Where the symbols take the elements:
Sev: +>Ker, *>Med, ~>Rov, @>Puv, &>Ter
Gub: +>Doz, *>Keb, ~>Mam, @>Fep, &>Vuf
Zel: +>Vuf, *>Gon, ~>Fep, @>Doz, &>Keb
Sek: +>Gon, *>Mon, ~>Vuf, @>Keb, &>Ges
Fud: +>Keb, *>Ges, ~>Doz, @>Vuf, &>Gon
Gon: +>Fud, *>Nit, ~>Gub, @>Zel, &>Sek
Ker: +>Dag, *>Teb, ~>Tum, @>Git, &>Sev
Miz: +>Naz, *>Ses, ~>Ges, @>Mon, &>Fes
Tuv: +>Mek, *>Dov, ~>Med, @>Led, &>Tak
Vak: +>Fes, *>Tum, ~>Mon, @>Naz, &>Ses
Tum: +>Gef, *>Puv, ~>Miz, @>Vak, &>Rov
Gef: +>Ses, *>Git, ~>Naz, @>Fes, &>Tum
Nit: +>Ges, *>Naz, ~>Keb, @>Gon, &>Mon
Naz: +>Zem, *>Vak, ~>Sek, @>Nit, &>Miz
Zem: +>Mon, *>Fes, ~>Gon, @>Ges, &>Naz
Led: +>Bof, *>Tuv, ~>Sev, @>Teb, &>Dop
Gor: +>Fep, *>Vuf, ~>Lam, @>Mam, &>Doz
Doz: +>Gor, *>Zel, ~>Rop, @>Mim, &>Gub
Fep: +>Mim, *>Gub, ~>Baf, @>Rop, &>Gor
Rov: +>Tum, *>Dag, ~>Fes, @>Ses, &>Git
Dov: +>Bog, *>Rop, ~>Dop, @>Tuv, &>Baf
Git: +>Rov, *>Ker, ~>Vak, @>Gef, &>Puv
Dop: +>Led, *>Tak, ~>Ter, @>Med, &>Mek
Mam: +>Rop, *>Gor, ~>Bog, @>Baf, &>Mim
Mim: +>Mam, *>Doz, ~>Dov, @>Lam, &>Fep
Tak: +>Tuv, *>Baf, ~>Bof, @>Dop, &>Bog
Bog: +>Tak, *>Lam, ~>Led, @>Mek, &>Dov
Vuf: +>Gub, *>Fud, ~>Mim, @>Gor, &>Zel
Mek: +>Dop, *>Bog, ~>Teb, @>Bof, &>Tuv
Ges: +>Sek, *>Zem, ~>Zel, @>Fud, &>Nit
Med: +>Teb, *>Dop, ~>Dag, @>Sev, &>Bof
Lam: +>Baf, *>Mim, ~>Tuv, @>Bog, &>Rop
Puv: +>Git, *>Sev, ~>Ses, @>Tum, &>Dag
Dag: +>Puv, *>Ter, ~>Gef, @>Rov, &>Ker
Ses: +>Vak, *>Rov, ~>Zem, @>Miz, &>Gef
Ter: +>Sev, *>Bof, ~>Git, @>Dag, &>Teb
Mon: +>Nit, *>Miz, ~>Fud, @>Sek, &>Zem
Bof: +>Med, *>Mek, ~>Ker, @>Ter, &>Led
Baf: +>Dov, *>Mam, ~>Mek, @>Tak, &>Lam
Fes: +>Miz, *>Gef, ~>Nit, @>Zem, &>Vak
Teb: +>Ter, *>Led, ~>Puv, @>Ker, &>Med
Keb: +>Zel, *>Sek, ~>Gor, @>Gub, &>Fud
Rop: +>Lam, *>Fep, ~>Tak, @>Dov, &>Mam

In the rows, zero is written as 48.

The rows follow the links: the fewer symbols apart two elements are, the more alike their rows tend to be.

Each row is also shifted at random along 2 hidden directions that mean nothing.

Some elements, each with a row of numbers:
Mim
[54, 42, 45, 48, 58, 49, 49, 50, 46, 57, 51, 51, 51, 51, 42, 50, 75, 51, 42, 46, 51, 53, 45, 43]
Mon
[53, 42, 48, 50, 44, 50, 52, 53, 46, 42, 58, 44, 32, 52, 46, 32, 62, 47, 44, 54, 53, 43, 39, 57]
Mam
[57, 46, 45, 47, 57, 47, 51, 48, 39, 57, 51, 50, 36, 47, 48, 34, 29, 52, 47, 48, 45, 53, 45, 43]
Ses
[57, 51, 45, 52, 36, 47, 46, 51, 39, 43, 51, 47, 41, 46, 52, 35, 49, 49, 54, 51, 49, 41, 45, 41]
Gub
[49, 47, 50, 48, 54, 53, 48, 50, 52, 48, 55, 44, 47, 55, 48, 49, 55, 44, 49, 50, 58, 49, 42, 57]
Gef
[57, 45, 47, 52, 37, 44, 49, 54, 37, 45, 50, 44, 34, 45, 49, 30, 68, 51, 49, 55, 45, 43, 44, 42]
Tak
[36, 47, 45, 50, 54, 43, 48, 51, 51, 48, 42, 48, 47, 42, 48, 45, 50, 45, 48, 49, 40, 54, 51, 55]
Lam
[50, 53, 50, 45, 58, 47, 44, 40, 47, 58, 45, 48, 52, 47, 50, 57, 55, 47, 53, 45, 46, 54, 49, 40]
Gor
[50, 39, 46, 51, 55, 50, 51, 56, 49, 51, 54, 48, 46, 52, 44, 43, 58, 49, 42, 50, 55, 51, 43, 53]
Sev
[38, 52, 46, 50, 44, 43, 45, 47, 49, 43, 42, 48, 45, 40, 52, 41, 35, 44, 53, 48, 38, 48, 52, 52]
Tum
[51, 42, 51, 48, 37, 47, 49, 53, 45, 44, 45, 44, 53, 47, 44, 56, 51, 53, 42, 49, 47, 41, 51, 39]
Led
[44, 45, 49, 46, 50, 43, 50, 47, 45, 51, 41, 48, 46, 41, 45, 49, 43, 51, 43, 47, 36, 52, 54, 43]
Git
[40, 42, 51, 44, 40, 46, 51, 48, 52, 41, 41, 48, 55, 46, 42, 61, 41, 51, 39, 44, 41, 44, 54, 48]
Sek
[60, 44, 46, 49, 47, 52, 49, 51, 44, 50, 55, 48, 48, 55, 47, 45, 49, 51, 45, 48, 58, 45, 43, 43]
Ges
[54, 44, 50, 47, 46, 55, 48, 51, 53, 48, 51, 48, 68, 58, 41, 70, 48, 51, 41, 43, 61, 43, 47, 40]
Tuv
[38, 42, 44, 51, 53, 41, 51, 53, 45, 48, 44, 49, 33, 40, 47, 28, 60, 46, 46, 51, 37, 54, 48, 58]
Bog
[37, 51, 47, 49, 55, 44, 46, 50, 51, 49, 43, 46, 47, 43, 51, 44, 32, 44, 52, 50, 42, 54, 52, 54]

The symbols that take the first to the second take the third to the fourth, perhaps in another order. What is the fourth?
Answers are names.
[46, 46, 50, 47, 49, 41, 48, 48, 42, 52, 40, 46, 41, 39, 47, 44, 54, 51, 47, 49, 35, 51, 53, 42]
: [46, 49, 50, 50, 48, 41, 48, 49, 38, 50, 43, 44, 34, 37, 51, 32, 55, 49, 52, 53, 34, 51, 50, 45]
:: [45, 56, 52, 45, 57, 47, 44, 42, 50, 55, 43, 45, 57, 46, 51, 62, 28, 45, 54, 46, 46, 53, 53, 43]
: Dov

[52, 51, 50, 44, 57, 49, 45, 39, 49, 60, 44, 50, 61, 50, 46, 67, 65, 50, 48, 42, 48, 53, 51, 36]
: [40, 44, 47, 45, 50, 44, 51, 48, 49, 51, 39, 51, 54, 42, 44, 56, 45, 51, 40, 44, 38, 52, 55, 44]
:: [52, 43, 51, 46, 43, 55, 50, 52, 53, 45, 51, 45, 62, 56, 43, 64, 23, 50, 40, 44, 61, 42, 47, 45]
: Gub

[38, 52, 46, 49, 45, 44, 45, 46, 50, 44, 41, 49, 51, 41, 50, 47, 53, 45, 52, 48, 39, 48, 52, 51]
: [43, 41, 48, 48, 39, 41, 54, 52, 42, 41, 46, 46, 27, 41, 46, 27, 42, 50, 42, 52, 37, 44, 48, 55]
:: [53, 40, 44, 50, 56, 49, 52, 55, 45, 54, 53, 48, 42, 52, 44, 38, 54, 50, 41, 50, 52, 52, 42, 50]
: Lam

[45, 45, 48, 45, 49, 43, 51, 49, 44, 50, 40, 47, 43, 40, 46, 44, 19, 51, 43, 47, 36, 51, 53, 44]
: [38, 42, 45, 48, 52, 43, 51, 49, 49, 50, 41, 50, 49, 42, 43, 47, 60, 49, 42, 47, 38, 53, 52, 51]
:: [46, 40, 51, 46, 39, 46, 52, 53, 45, 42, 44, 46, 45, 44, 43, 50, 50, 53, 40, 48, 43, 43, 51, 44]
: Puv

[49, 47, 50, 50, 54, 51, 47, 50, 51, 49, 57, 45, 41, 53, 48, 43, 71, 43, 50, 52, 57, 51, 39, 58]
: [50, 42, 46, 47, 55, 52, 52, 52, 52, 54, 49, 49, 63, 54, 42, 60, 22, 51, 38, 43, 57, 50, 48, 45]
:: [49, 42, 47, 51, 56, 51, 49, 55, 48, 49, 57, 45, 38, 52, 46, 36, 70, 46, 45, 53, 56, 51, 39, 59]
: Mim

[47, 51, 49, 44, 40, 52, 46, 42, 54, 39, 52, 49, 50, 53, 49, 52, 39, 44, 49, 44, 54, 41, 45, 54]
: [53, 57, 44, 49, 38, 48, 46, 44, 42, 39, 54, 49, 34, 48, 55, 27, 21, 45, 57, 50, 49, 40, 43, 52]
:: [36, 49, 45, 48, 43, 43, 45, 46, 51, 43, 42, 50, 50, 42, 48, 48, 66, 44, 51, 46, 40, 49, 52, 53]
: Ter

[37, 54, 46, 48, 43, 44, 46, 46, 50, 42, 39, 48, 52, 42, 51, 49, 19, 45, 52, 47, 41, 46, 54, 50]
: [39, 43, 46, 46, 51, 44, 51, 49, 50, 50, 41, 51, 50, 42, 44, 49, 43, 50, 41, 45, 38, 52, 53, 50]
:: [38, 55, 48, 48, 45, 43, 44, 46, 50, 46, 39, 47, 58, 41, 51, 57, 34, 46, 53, 47, 41, 48, 56, 45]
: Tuv

[55, 53, 43, 52, 38, 48, 45, 46, 40, 41, 53, 49, 34, 47, 54, 27, 60, 45, 58, 51, 49, 41, 43, 47]
: [51, 44, 50, 46, 36, 47, 50, 52, 46, 43, 43, 44, 56, 48, 44, 59, 21, 54, 40, 47, 48, 39, 52, 38]
:: [39, 53, 51, 48, 56, 46, 42, 45, 51, 53, 43, 45, 52, 45, 50, 55, 56, 44, 55, 49, 44, 55, 52, 50]
: Rop

[34, 51, 50, 47, 56, 46, 43, 46, 60, 51, 39, 47, 70, 47, 46, 74, 54, 44, 49, 44, 47, 53, 56, 48]
: [43, 43, 50, 46, 50, 43, 50, 47, 47, 53, 39, 49, 49, 41, 44, 53, 59, 51, 43, 46, 36, 52, 54, 42]
:: [58, 51, 47, 46, 49, 54, 44, 42, 48, 51, 53, 51, 56, 55, 48, 57, 56, 48, 50, 44, 57, 46, 45, 41]
: Doz

[37, 44, 49, 45, 41, 46, 49, 45, 53, 41, 41, 49, 55, 44, 44, 58, 54, 48, 42, 44, 41, 46, 54, 51]
: [48, 47, 51, 46, 41, 52, 48, 47, 53, 39, 54, 46, 49, 55, 46, 53, 47, 46, 45, 47, 56, 41, 43, 54]
:: [56, 54, 47, 45, 49, 53, 45, 40, 50, 50, 54, 50, 53, 55, 50, 55, 49, 47, 53, 44, 57, 46, 43, 43]
: Lam

[42, 46, 50, 43, 50, 44, 49, 45, 49, 51, 37, 49, 59, 43, 43, 65, 42, 51, 40, 43, 39, 51, 57, 39]
: [39, 53, 47, 50, 44, 43, 46, 48, 46, 45, 40, 46, 47, 40, 52, 43, 26, 45, 55, 49, 39, 48, 54, 48]
:: [59, 49, 46, 48, 47, 52, 46, 47, 45, 51, 54, 50, 50, 54, 47, 49, 61, 49, 49, 46, 57, 46, 43, 42]
: Vuf

[58, 52, 46, 47, 49, 52, 46, 43, 46, 51, 55, 50, 49, 53, 49, 48, 60, 48, 51, 46, 57, 46, 41, 42]
: [57, 47, 45, 48, 57, 47, 50, 47, 40, 58, 51, 49, 38, 48, 48, 35, 46, 52, 46, 47, 46, 53, 44, 43]
:: [54, 54, 49, 46, 51, 54, 43, 39, 50, 49, 54, 49, 51, 55, 50, 56, 62, 44, 54, 46, 57, 47, 42, 48]
: Lam

[58, 51, 44, 52, 37, 47, 47, 51, 37, 43, 52, 46, 34, 45, 54, 27, 44, 49, 55, 54, 48, 41, 44, 43]
: [58, 42, 46, 50, 46, 51, 52, 55, 42, 47, 56, 46, 41, 53, 47, 36, 41, 50, 44, 51, 56, 44, 41, 48]
:: [48, 53, 47, 46, 41, 51, 43, 39, 52, 40, 51, 51, 53, 53, 50, 54, 65, 43, 53, 44, 53, 42, 46, 51]
: Fud

[40, 44, 46, 48, 41, 41, 52, 51, 43, 40, 46, 48, 27, 40, 48, 24, 46, 47, 45, 52, 35, 46, 48, 59]
: [36, 47, 47, 46, 42, 44, 49, 45, 53, 40, 41, 50, 53, 44, 46, 53, 46, 46, 46, 44, 40, 46, 53, 52]
:: [52, 53, 49, 47, 51, 52, 46, 46, 50, 47, 56, 45, 41, 53, 50, 43, 35, 43, 53, 50, 57, 47, 41, 55]
: Zel

[57, 45, 47, 53, 36, 44, 50, 56, 35, 44, 51, 43, 32, 44, 50, 27, 40, 52, 50, 56, 47, 41, 45, 43]
: [49, 57, 46, 45, 39, 52, 43, 40, 54, 41, 48, 51, 63, 53, 51, 63, 36, 45, 54, 41, 55, 40, 48, 45]
:: [41, 52, 50, 48, 47, 44, 42, 45, 50, 50, 37, 47, 61, 41, 48, 65, 69, 47, 52, 47, 40, 50, 56, 40]
: Ker

[50, 40, 47, 49, 55, 52, 50, 54, 52, 52, 52, 48, 55, 53, 43, 54, 58, 49, 41, 48, 57, 51, 45, 51]
: [57, 51, 47, 44, 47, 55, 45, 43, 53, 51, 49, 50, 73, 59, 45, 75, 28, 50, 45, 39, 61, 43, 50, 35]
:: [41, 53, 46, 51, 45, 41, 46, 49, 45, 45, 41, 46, 44, 39, 52, 40, 38, 45, 55, 51, 38, 49, 52, 49]
: Tuv

[56, 46, 45, 46, 57, 49, 49, 46, 42, 58, 49, 51, 45, 49, 47, 44, 46, 52, 46, 46, 47, 53, 46, 40]
: [42, 45, 51, 44, 50, 45, 49, 46, 50, 52, 37, 49, 59, 43, 44, 65, 46, 52, 42, 43, 38, 51, 57, 39]
:: [45, 51, 48, 52, 46, 40, 46, 49, 39, 48, 43, 45, 31, 36, 54, 28, 62, 46, 56, 55, 35, 50, 49, 48]
: Ses

[54, 54, 49, 47, 51, 52, 44, 41, 48, 49, 56, 48, 43, 53, 50, 46, 58, 44, 54, 48, 56, 49, 41, 49]
: [61, 51, 44, 49, 48, 50, 48, 46, 39, 50, 58, 49, 31, 51, 53, 27, 42, 48, 53, 51, 53, 46, 39, 47]
:: [47, 56, 50, 48, 55, 45, 47, 46, 41, 53, 47, 43, 32, 41, 55, 30, 11, 45, 58, 53, 43, 54, 48, 50]
: Rop

